Below is a small trained network, with its code and all its weights. Each question gives an input and a class and asks what happens when units are switched off, that is, made to give their printed mean instead of their output.

import numpy as np


def w(rows, s, z=0):
    codes = np.array(rows[::2]) - 128.0
    scale = np.full(codes.shape[1], s)
    scale[-1] = z or s
    return codes * scale


def norm(h):
    return h / np.sqrt((h * h).mean(-1, keepdims=True) + 1e-5)


def f(y):
    return y / 2 * (1 + np.tanh(0.7978845608 * (y + 0.044715 * y**3)))


def log_softmax(a):
    a = a - a.max(-1, keepdims=True)
    return a - np.log(np.exp(a).sum(-1, keepdims=True))


def net(x, mask):
    res = np.array(x, float).reshape(1, 5) / 4 @ E
    u = 0
    for l in range(2):
        y = f(norm(res) @ A[l][:, :-1].T + A[l][:, -1])
        res = res + np.where(mask[u : u + 10], y, B[l][:, -1]) @ B[l][:, :-1]
        u += 10
    return log_softmax(norm(res)[-1] @ U[:, :-1].T + U[:, -1])


A, B = {}, {}
E = w([
[161,109,139,148,236,111],'x0',
[130,129,129,126,128,129],'x1',
[129,129,129,127,128,130],'x2',
[153,5,138,135,110,129],'x3',
[111,136,221,135,131,95],'x4',
],0.013)
A[0] = w([
[104,204,117,83,97,130,139],'0.n1',
[141,85,106,137,125,143,74],'0.n2',
[152,172,124,163,223,125,54],'0.n3',
[111,174,172,140,133,92,19],'0.n4',
[133,59,140,163,85,123,138],'0.n5',
[140,115,136,109,253,127,228],'0.n6',
[109,134,243,137,121,81,248],'0.n7',
[104,119,116,166,111,114,92],'0.n8',
[113,164,82,104,135,160,75],'0.n9',
[182,87,141,127,213,129,4],'0.n10',
],0.014,0.0041)
B[0] = w([
[130,113,100,195,174,168,217],'0.n1',
[54,124,106,122,117,112,154],'0.n2',
[151,164,108,9,139,149,203],'0.n3',
[64,100,76,141,146,114,162],'0.n4',
[177,134,102,95,92,137,197],'0.n5',
[157,133,116,139,110,54,254],'0.n6',
[88,147,199,115,132,145,252],'0.n7',
[146,125,128,117,151,125,126],'0.n8',
[187,167,163,131,154,174,165],'0.n9',
[90,111,101,207,94,167,195],'0.n10',
],0.013,0.0095)
A[1] = w([
[125,97,145,1,100,193,19],'1.n1',
[122,94,223,141,94,92,170],'1.n2',
[126,73,146,192,148,83,138],'1.n3',
[126,165,144,12,136,115,116],'1.n4',
[133,67,150,144,110,161,5],'1.n5',
[157,119,176,93,129,75,206],'1.n6',
[80,120,198,180,139,155,39],'1.n7',
[99,177,188,121,149,114,212],'1.n8',
[115,177,149,131,173,116,23],'1.n9',
[135,116,104,160,110,165,200],'1.n10',
],0.016,0.0032)
B[1] = w([
[107,139,147,26,106,140,203],'1.n1',
[208,246,141,170,217,199,243],'1.n2',
[108,109,73,192,110,159,175],'1.n3',
[160,132,174,110,137,44,224],'1.n4',
[86,184,136,101,177,81,156],'1.n5',
[139,150,190,200,128,194,201],'1.n6',
[82,132,11,60,160,139,224],'1.n7',
[104,2,96,138,32,75,253],'1.n8',
[90,78,175,155,86,103,185],'1.n9',
[133,87,185,136,154,96,216],'1.n10',
],0.012,0.007)
U = w([
[160,159,126,228,174,222,254],'0',
[152,59,95,15,70,148,130],'1',
[222,206,73,74,183,76,83],'2',
[167,34,33,184,103,69,30],'3',
[1,105,90,134,134,158,167],'4',
[144,198,213,58,130,201,51],'5',
[102,107,205,150,126,16,152],'6',
],0.023,0.0039)

Each question gives the input, the list of numbers given to net, and the class t.
The units are the neurons (one row each of A and B). Each row of codes is followed by its name. A weight is (code - 128) times the scale printed after its matrix; where a second scale follows, it is the last column's (A, B and U).
mask holds one flag per neuron, layer by layer. A switched-off neuron (its flag False) gives its mean, the last column of its row in B, instead of its output. The means were averaged over made-up inputs and are rounded, as every weight is.
A unit's drop is (log p(t) with every unit on - log p(t) with that unit switched off) / (log p(t) with every unit on - log p(t) with every unit switched off).
The circuit of an input: a set's keep is (log p(t) with only the set's units on - log p(t) with every unit switched off) / (log p(t) with every unit on - log p(t) with every unit switched off). Starting from the 12 units with the biggest drops (on a tie, the unit counted first), units are removed one at a time, each time the one whose removal leaves the highest keep (on an exact tie, the one counted first), for as long as the keep stays at least 0.8.
circuit, biggest first: the units of the circuit, biggest drop first
k most important neurons: the k neurons with the biggest drops, biggest first
top k neurons in layer l: the k neurons of layer l with the biggest drops, biggest first
drop of u: that unit's drop, to one decimal
input [0,-5,-4,7,0], class 1: most important neuron => (0.n5)
input [0,-8,-2,-6,8], class 4: circuit, biggest first => (1.n7; 0.n4)
input [6,-8,-5,0,1], class 6: top 2 neurons in layer 1 => (1.n2; 1.n7)
input [0,6,1,2,0], class 1: top 4 neurons in layer 0 => (0.n5; 0.n1; 0.n7; 0.n6)
input [0,-5,-8,7,-3], class 1: 3 most important neurons => (0.n5; 0.n1; 0.n6)
input [2,3,2,1,3], class 0: top 2 neurons in layer 0 => (0.n6; 0.n10)
input [3,3,2,-6,1], class 6: top 2 neurons in layer 1 => (1.n9; 1.n2)
input [5,-6,-7,3,1], class 0: top 3 neurons in layer 0 => (0.n6; 0.n1; 0.n4)
input [-8,-3,1,1,2], class 5: top 3 neurons in layer 0 => (0.n6; 0.n3; 0.n10)
input [-4,-7,8,0,-5], class 0: 2 most important neurons => (0.n3; 1.n8)
input [6,4,-8,2,4], class 0: 2 most important neurons => (0.n10; 1.n2)
input [4,-8,-8,-4,1], class 6: 2 most important neurons => (1.n2; 0.n5)
input [-6,3,-4,-8,-1], class 0: top 2 neurons in layer 0 => (0.n1; 0.n7)
input [1,-4,0,2,4], class 0: circuit, biggest first => (1.n2)
input [-8,6,-5,1,7], class 5: 3 most important neurons => (1.n2; 0.n10; 0.n6)
input [0,-2,-5,4,5], class 5: top 2 neurons in layer 1 => (1.n2; 1.n1)
input [4,-1,5,-6,3], class 6: drop of 1.n9 => 0.0
input [-5,-2,2,-1,5], class 4: drop of 1.n7 => 0.1
input [-4,-3,-6,2,5], class 5: drop of 1.n2 => 0.5
input [-4,5,-7,2,6], class 5: top neuron in layer 1 => (1.n2)
input [-1,-1,-7,-7,4], class 4: drop of 0.n1 => 0.2
